Below are the code and all the weights of a small trained network. Each question names an input and a target symbol and asks about switching units off, where a switched-off unit gives its printed mean instead of its output.

import numpy as np


def w(rows, s, z=0):
    codes = np.array(rows[::2]) - 128.0
    scale = np.full(codes.shape[1], s)
    scale[-1] = z or s
    return codes * scale


def norm(h):
    return h / np.sqrt((h * h).mean(-1, keepdims=True) + 1e-5)


def f(y):
    return y / 2 * (1 + np.tanh(0.7978845608 * (y + 0.044715 * y**3)))


def softmax(a):
    e = np.exp(a - a.max(-1, keepdims=True))
    return e / e.sum(-1, keepdims=True)


def log_softmax(a):
    a = a - a.max(-1, keepdims=True)
    return a - np.log(np.exp(a).sum(-1, keepdims=True))


def net(x, mask):
    ids = ['Σαβγηθλμπτ'.index(c) for c in x.split()]
    T = len(ids)
    res = E[ids] + P[:T]
    r = norm(res)
    for j in range(3):
        rows = slice(3 * j, 3 * j + 3)
        q, k, v = (r @ M[0][rows].T for M in (Q, K, V))
        z = softmax(np.where(np.tri(T) > 0, q @ k.T / 3**0.5, -1e9)) @ v
        o = O[0][rows]
        res = res + np.where(mask[j], z, o[:, -1]) @ o[:, :-1]
    y = f(norm(res) @ A[0][:, :-1].T + A[0][:, -1])
    res = res + np.where(mask[3:15], y, B[0][:, -1]) @ B[0][:, :-1]
    return log_softmax(norm(res)[-1] @ U[:, :-1].T + U[:, -1])


Q, K, V, O, A, B = {}, {}, {}, {}, {}, {}
E = w([
[144,160,139,115],'Σ',
[137,39,83,169],'α',
[135,137,101,70],'β',
[134,99,69,129],'γ',
[133,1,40,147],'η',
[134,91,112,146],'θ',
[140,106,61,88],'λ',
[131,49,145,89],'μ',
[136,122,180,144],'π',
[138,74,137,169],'τ',
],0.0096)
P = w([
[218,110,126,117],'0',
[124,160,157,142],'1',
[191,57,131,109],'2',
[11,160,161,137],'3',
[106,51,119,133],'4',
[128,154,170,131],'5',
[29,84,111,124],'6',
[1,164,155,141],'7',
],0.0099)
Q[0] = w([
[232,116,141,122],'H0',
[144,186,111,152],'H0',
[52,167,124,163],'H0',
[157,159,144,124],'H1',
[158,110,151,155],'H1',
[179,122,93,128],'H1',
[115,205,102,212],'H2',
[252,128,115,105],'H2',
[172,97,171,149],'H2',
],0.015)
K[0] = w([
[235,96,112,111],'H0',
[104,99,78,124],'H0',
[56,117,118,133],'H0',
[160,112,140,77],'H1',
[145,107,101,117],'H1',
[168,95,149,149],'H1',
[76,54,146,148],'H2',
[248,77,122,82],'H2',
[193,137,142,194],'H2',
],0.015)
V[0] = w([
[108,160,142,71],'H0',
[88,160,175,152],'H0',
[115,186,132,155],'H0',
[127,129,160,146],'H1',
[79,153,131,116],'H1',
[116,145,132,162],'H1',
[129,70,153,146],'H2',
[102,161,102,96],'H2',
[129,254,168,119],'H2',
],0.009)
O[0] = w([
[185,32,190,72,96],'H0',
[252,122,127,179,164],'H0',
[249,163,97,118,14],'H0',
[129,125,113,124,189],'H1',
[208,190,80,162,60],'H1',
[132,159,101,109,82],'H1',
[170,162,58,193,248],'H2',
[75,87,162,81,29],'H2',
[177,109,188,63,116],'H2',
],0.004,0.0013)
A[0] = w([
[153,88,134,166,53],'N0',
[247,72,73,113,2],'N1',
[147,64,131,184,21],'N2',
[126,95,28,84,159],'N3',
[178,91,104,109,52],'N4',
[130,65,61,153,12],'N5',
[112,129,75,104,54],'N6',
[89,149,81,186,170],'N7',
[109,139,137,77,162],'N8',
[162,132,127,183,122],'N9',
[190,72,115,106,44],'N10',
[185,125,154,86,84],'N11',
],0.013,0.0047)
B[0] = w([
[73,151,79,182,157],'N0',
[219,112,144,239,170],'N1',
[90,183,52,162,197],'N2',
[19,171,172,195,253],'N3',
[200,42,170,161,133],'N4',
[88,148,71,25,201],'N5',
[60,118,125,200,133],'N6',
[236,126,130,99,236],'N7',
[197,83,63,116,178],'N8',
[27,34,159,108,161],'N9',
[254,49,147,176,163],'N10',
[83,184,65,162,142],'N11',
],0.0059,0.0041)
U = w([
[160,174,115,105,183],'Σ',
[113,161,71,134,130],'α',
[154,222,89,164,162],'β',
[139,13,157,80,3],'γ',
[100,144,222,137,170],'η',
[115,125,98,120,88],'θ',
[166,91,127,250,30],'λ',
[77,134,125,116,55],'μ',
[241,119,133,119,179],'π',
[162,141,90,35,229],'τ',
],0.013,0.0035)

Each question gives the input, a string of symbols that net reads in full, and the target symbol t.
The units are the heads (3 rows each of Q, K, V and O) and the neurons (one row each of A and B). Each row of codes is followed by its name. A weight is (code - 128) times the scale printed after its matrix; where a second scale follows, it is the last column's (O, A, B and U).
mask holds one flag per unit, heads first, then neurons. A switched-off unit (its flag False) gives its mean, the last column of its rows in O or B, instead of its output. The means were averaged over made-up inputs and are rounded, as every weight is.
A unit's drop is (log p(t) with every unit on - log p(t) with that unit switched off) / (log p(t) with every unit on - log p(t) with every unit switched off).
The circuit of an input: a set's keep is (log p(t) with only the set's units on - log p(t) with every unit switched off) / (log p(t) with every unit on - log p(t) with every unit switched off). Starting from the 12 units with the biggest drops (on a tie, the unit counted first), units are removed one at a time, each time the one whose removal leaves the highest keep (on an exact tie, the one counted first), for as long as the keep stays at least 0.8.
circuit, biggest first: the units of the circuit, biggest drop first
most important unit: the unit with the biggest drop
top k neurons: the k neurons with the biggest drops, biggest first
which heads matter: for each layer, one digit per head in row order, 1 if its drop is at least 0.15 and else 0, layers parted by /
drop when u is switched off: that unit's drop, to one decimal
input θ π π π λ, target λ: which heads matter	100
input π β θ, target λ: most important unit	N1
input π τ θ β π β λ, target γ: which heads matter	101
input η π π, target α: which heads matter	101
input β π θ θ β, target λ: which heads matter	100
input π β α Σ γ π β β, target τ: circuit, biggest first	[N8; H0]
input λ π β θ γ, target λ: circuit, biggest first	[H0; N1]
input π μ γ π τ π π, target λ: which heads matter	111
input θ θ γ π β π θ, target λ: which heads matter	101
input β π π π τ θ, target π: which heads matter	101
input β μ β π γ π μ, target λ: which heads matter	110
input λ α β μ, target γ: which heads matter	000
input θ β θ γ, target β: which heads matter	110
input Σ π π Σ θ μ β, target π: which heads matter	101
input π Σ π, target λ: most important unit	H2
input Σ Σ π β Σ, target π: which heads matter	001
input α η λ β π π β, target γ: circuit, biggest first	[H2; H0]
input π π γ, target λ: top 3 neurons	[N1; N3; N10]
input Σ λ μ θ π π π, target α: top 2 neurons	[N2; N3]
input γ π μ τ, target λ: top 4 neurons	[N9; N7; N3; N8]
input π π π π γ β β, target λ: most important unit	H0
input θ λ β γ, target β: top 2 neurons	[N7; N3]
input λ α λ λ π π τ Σ, target τ: top 2 neurons	[N3; N8]
input μ α θ τ, target λ: drop when N9 is switched off	0.6
